Each row is followed by roughly how far along a hidden order it lies, from 0 to 10. A new part has a new order.
[ 55   7  -2  -3  12  14 -11  11  10  33  -9 -10   3  17 -12 -26 -29 -34] | 0
[ 67  15 -11  17  43  28  -9  22   1  74 -33 -27  16  26 -14 -36 -28 -53] | 0
[ 63  -1  -1  -8   7  27 -12  38   8  70 -12  -8 -11  27  -5 -32 -26 -51] | 6
[ 69  12   2 -16   5   5 -15  23  18  39  -2   0   0  37 -16 -39 -42 -50] | 7
[ -6 -15  -7  15  20  36   7  35 -18  80 -23 -12 -15   7  18   1  11 -21] | 6
[ 58 -19  -4  -3   1  47 -13  30   5  55 -12 -17 -15  -4   2  -6  -9 -26] | 5
[ 35  32  -6  18  40 -13  -4 -29   2  -5 -12 -15  40   9 -24 -19 -19  -3] | 9
[ 58  34  -3   9  33 -15 -10 -22  10 -13 -11 -11  33  23 -32 -34 -32 -23] | 9
[ 52  32  -4   8  39 -10  -8  -9   8  13 -13  -9  24  35 -26 -43 -36 -36] | 8
[-17  -8 -14  35  37  40  10  13 -23  51 -34 -24   4 -11  14  14  24   2] | 4
[ 36  18  -6  10  35   8  -4   5  -1  36 -18 -14  17  24 -13 -27 -20 -30] | 1
[ 45  17  -4   9  25   2  -7   0   5  16 -13  -9  18  18 -17 -26 -21 -24] | 1
[ 64  28  -7  13  44   5  -8  15   2  56 -25 -17  22  45 -23 -49 -37 -58] | 8
[ 61  23  -9  21  44  14  -8  -3  -1  35 -28 -23  29  17 -19 -31 -20 -35] | 1
[ 31  -2 -11  22  25  31  -5  -3  -5  20 -23 -26  15 -16  -2   6   2   3] | 4
[ 54  29  -4   6  39  -6  -8   8   6  37 -19  -9  22  40 -23 -44 -37 -49] | 8
[ 54  20 -11  23  53  22  -6  12  -4  63 -33 -25  24  31 -16 -37 -26 -46] | 1
[ 12 -14  -7   8  16  39   2  39 -11  76 -24 -13 -14  10  12  -5   1 -33] | 6
[-19 -15 -11  28  26  37  10  14 -21  50 -27 -19  -3 -12  15  14  21   3] | 5
[  9 -20  -6  10   7  39   0  22  -8  48 -16 -16 -12 -12  12  10   9  -9] | 5
[ 46  -4  -7  10  13  28 -10 -13   3   2 -13 -21  14 -16  -7   3  -4   6] | 4
[ 62  23 -12  23  57  22  -7   4  -2  51 -34 -28  25  26 -20 -32 -29 -44] | 1
[ 77  39 -13  32  66   8  -9 -24   2  14 -34 -32  52  20 -32 -35 -33 -27] | 9
[ 51  31   0   0  23 -19 -10 -19  12 -16  -5  -4  27  26 -27 -33 -30 -22] | 8
[ 52  20  -7  18  42  14  -6   7  -1  44 -27 -21  23  27 -17 -32 -24 -35] | 1
[ 34 -15  -5   8   5  34  -8   1   0  17 -11 -17   4 -20   1  10   4   4] | 4
[-19 -13 -13  30  29  43  12  27 -25  77 -34 -21  -8  -2  14   7  20  -9] | 5
[ -9  13  -9  21  38   5   9  14 -15  53 -22  -9   9  26   0 -18  -3 -24] | 0
[ 24  14  -4   9  16  -2  -4 -20   4 -17  -7  -9  22  -3 -13  -5  -8   5] | 2
[ 13 -19  -4   5   0  37  -4  23  -5  46 -10  -8 -15  -8  13   8   5 -12] | 5
[ 43  27   0  -1  24 -16  -7   0  10  12  -3  -1  21  33 -22 -38 -32 -38] | 8
[ 80  33  -7  17  39  -1 -15 -32  12 -16 -17 -22  42   9 -33 -28 -35 -14] | 9
[ 35   7  -8  23  34  19  -5 -15  -2   5 -20 -23  25  -9 -10  -2  -6   2] | 3
[ 16  -3 -10  22  26  31   0  -8  -9  15 -22 -22  13 -16   0  10   8   8] | 4
[ 16 -13  -8  10  15  38   1  36 -10  82 -16 -15 -15  11  11  -8   1 -31] | 6
[ 51   6 -15  34  47  40  -6  -8  -8  35 -38 -36  26  -8  -9  -5  -3  -9] | 3
[ 78  32  -8  15  52  14 -11  17   5  66 -30 -21  27  48 -25 -53 -42 -67] | 8
[ 47  29   2  -6  14 -19 -10  -6  15  -7  -1   0  18  30 -22 -35 -35 -31] | 8
[ 29  19 -11  34  48  15  -1 -18  -8  16 -28 -26  31   4 -13 -13  -7  -7] | 2
[  0 -13 -14  32  37  44   6  14 -21  61 -33 -27   1  -9  11   8  15  -5] | 4
[ 17 -16  -7  18  10  39  -3   7  -5  30 -16 -17  -3 -17   6  11   8   5] | 4
[ 72  34  -3  10  33 -12 -14 -19  15 -17 -12 -14  40  19 -32 -29 -36 -21] | 9
[100  34  -1  -2  27  -6 -22 -18  24  -8  -8 -14  35  26 -40 -44 -48 -36] | 9
[ 67  13  -7  14  19  14 -16 -39  12 -33 -10 -25  37 -19 -25   1 -15  15] | 10
[ 52  14 -14  33  53  28  -6 -14  -6  22 -34 -34  35   0 -16 -15 -12 -12] | 3
[ 56  12  -7   9  34  29  -7  36  -3  86 -27 -13   4  44  -9 -40 -32 -63] | 7
[ 55  28 -12  33  47  10  -8 -36  -1 -13 -29 -30  48  -1 -24 -16 -18  -1] | 10
[ 63  19  -7  11  34  10 -11 -13   7   6 -17 -21  29   8 -23 -21 -23 -17] | 2
[ 36 -18  -8  11  17  51  -7  29  -6  71 -24 -22 -10  -3   6  -2  -1 -22] | 5
[-32 -22  -3   4  -9  24   7  18 -15  34  -4  -2 -20 -13  19  19  22   8] | 5
[ 13 -16  -1  -7  -4  23  -2  33   1  58  -5  -1 -20   9  10  -7  -3 -26] | 6
[  4  15  -8  20  31  -2   3 -19  -7 -11 -14 -14  23   0  -7  -2   0  10] | 2
[ 46   7  -2  -2  14  10  -9  13   7  31 -10  -8   6  20 -30 -25 -21 -32] | 0
[ 32   8  -1  -3  14   5  -4  30   2  53  -6   0  -3  37  -6 -32 -25 -43] | 7
[ 10  -8  -8  22  19  31   0  -6 -10  20 -19 -20   6 -18   4  12  11  10] | 4
[ 62   3   3 -16  -1  13 -15  31  15  50  -2  -2  -8  31 -11 -34 -34 -52] | 7
[ 71  27  -9  20  39   2 -14 -37   8 -20 -20 -26  45   0 -31 -18 -23  -4] | 9
[ 86  23  -3  -2  30   8 -16  18  14  54 -17 -11  15  42 -23 -52 -43 -62] | 8
[ 60 -19  -4  -3   4  46 -14  32   6  64 -13 -14 -13   2   6  -9 -12 -32] | 5
[ 31  13  -2   2  19  -2  -5   2   4  13  -9  -5  11  18 -12 -22 -17 -23] | 1
[ 48 -13 -12  23  35  61  -7  33  -9  90 -34 -30  -2   0   5 -10  -2 -35] | 5
[100  29 -13  29  53  24 -19 -34  10  -1 -27 -38  52  -3 -36 -23 -32 -12] | 10
[ 11 -14 -14  29  37  51   3  24 -18  72 -34 -27  -1  -6  10   4  11 -13] | 5
[ 97  16 -16  34  54  42 -18 -31   4   7 -36 -44  47 -14 -26 -11 -21  -9] | 10
[ 22  11  -5   9  28   8  -1  14  -3  47 -18  -9   9  24  -7 -23 -15 -28] | 0
[ 61  25  -8  13  48  14  -6  25   2  74 -30 -17  15  48 -14 -48 -36 -67] | 7
[  9 -11  -5  14   7  27  -2  -2  -7  10 -12 -15   3 -21   5  15  11  12] | 4
[ 83  28  -3   4  36   1 -14   9  13  48 -18 -14  22  41 -27 -44 -44 -54] | 8
[ 12 -13 -13  28  35  55   3  30 -18  84 -35 -27 -15   1  11   0   7 -24] | 5
[-10  11 -10  23  32   6  10  17 -16  56 -26 -10   6  31   2 -20  -3 -29] | 0
[ 21   6  -3   8  10   3  -5 -22   4 -25  -5 -11  19 -15 -11   2  -4  11] | 3
[-41  -1  -8  25  21   3  13 -16 -17 -12 -14 -10  13 -14   7  18  22  25] | 3
[ 43 -15 -12  21  23  57  -5  30 -10  82 -33 -28  -5   1   6  -6   0 -25] | 5
[ 62 -13 -10  16  21  69 -12  14  -1  57 -27 -29   3 -15  -2  -4  -5 -17] | 5
[ 59  17 -14  36  52  26  -5 -14  -3  27 -34 -31  34   5 -18 -17 -15 -10] | 3
[ 97  16  -3  -6  26  19 -20  30  15  69 -17 -12   8  41 -21 -49 -45 -67] | 7
[ 53  30  -2   5  23 -19 -11 -33  13 -42  -3 -10  36  11 -30 -19 -28  -8] | 9
[  0  25 -10  35  44  -9   7 -38 -12 -28 -22 -19  41  -4 -14   0   3  18] | 10
[ 43  16 -14  30  47  22  -6 -15  -5  20 -31 -31  34   0 -16 -13 -10 -11] | 3
[ 14  14  -2   3  17  -7  -1   4   0  12 -13  -2  10  16  -4 -18 -11 -20] | 1
[ 34   5 -15  35  46  34  -1  -9 -12  28 -35 -33  22  -9  -6  -1   2  -5] | 3
[-40 -11   0   0   0   8  10  37 -12  55  -6   3 -22  18  18  -4   8 -23] | 6
[  9  19  -9  24  44   1   5   1 -10  29 -26 -13  20  26  -8 -24 -11 -24] | 1
[ 40   3  -6  14  18  17  -8 -19   2  -8 -12 -19  19 -14 -10  -2  -5   6] | 3
[ 39  -5   3 -13  -6  20  -8  34   8  50   2   4 -17  19   0 -23 -20 -39] | 7
[ 83  34  -9  15  54  13 -15   9   9  59 -35 -22  31  44 -29 -54 -47 -63] | 8
[ 16  11 -12  33  38  17   0 -38  -9 -19 -25 -29  34 -21 -11  11   6  24] | 10
[ 41   8   1  -5   7  -3  -6   4   7  11  -3  -1   8  20 -15 -22 -19 -24] | 1
[ 69  12  -8  13  40  30  -8  40  -1  95 -31 -18   5  42 -12 -42 -31 -67] | 7
[ 26  18  -7  18  31   2  -3 -16  -1  -2 -18 -16  25   6 -13 -12 -13  -4] | 2
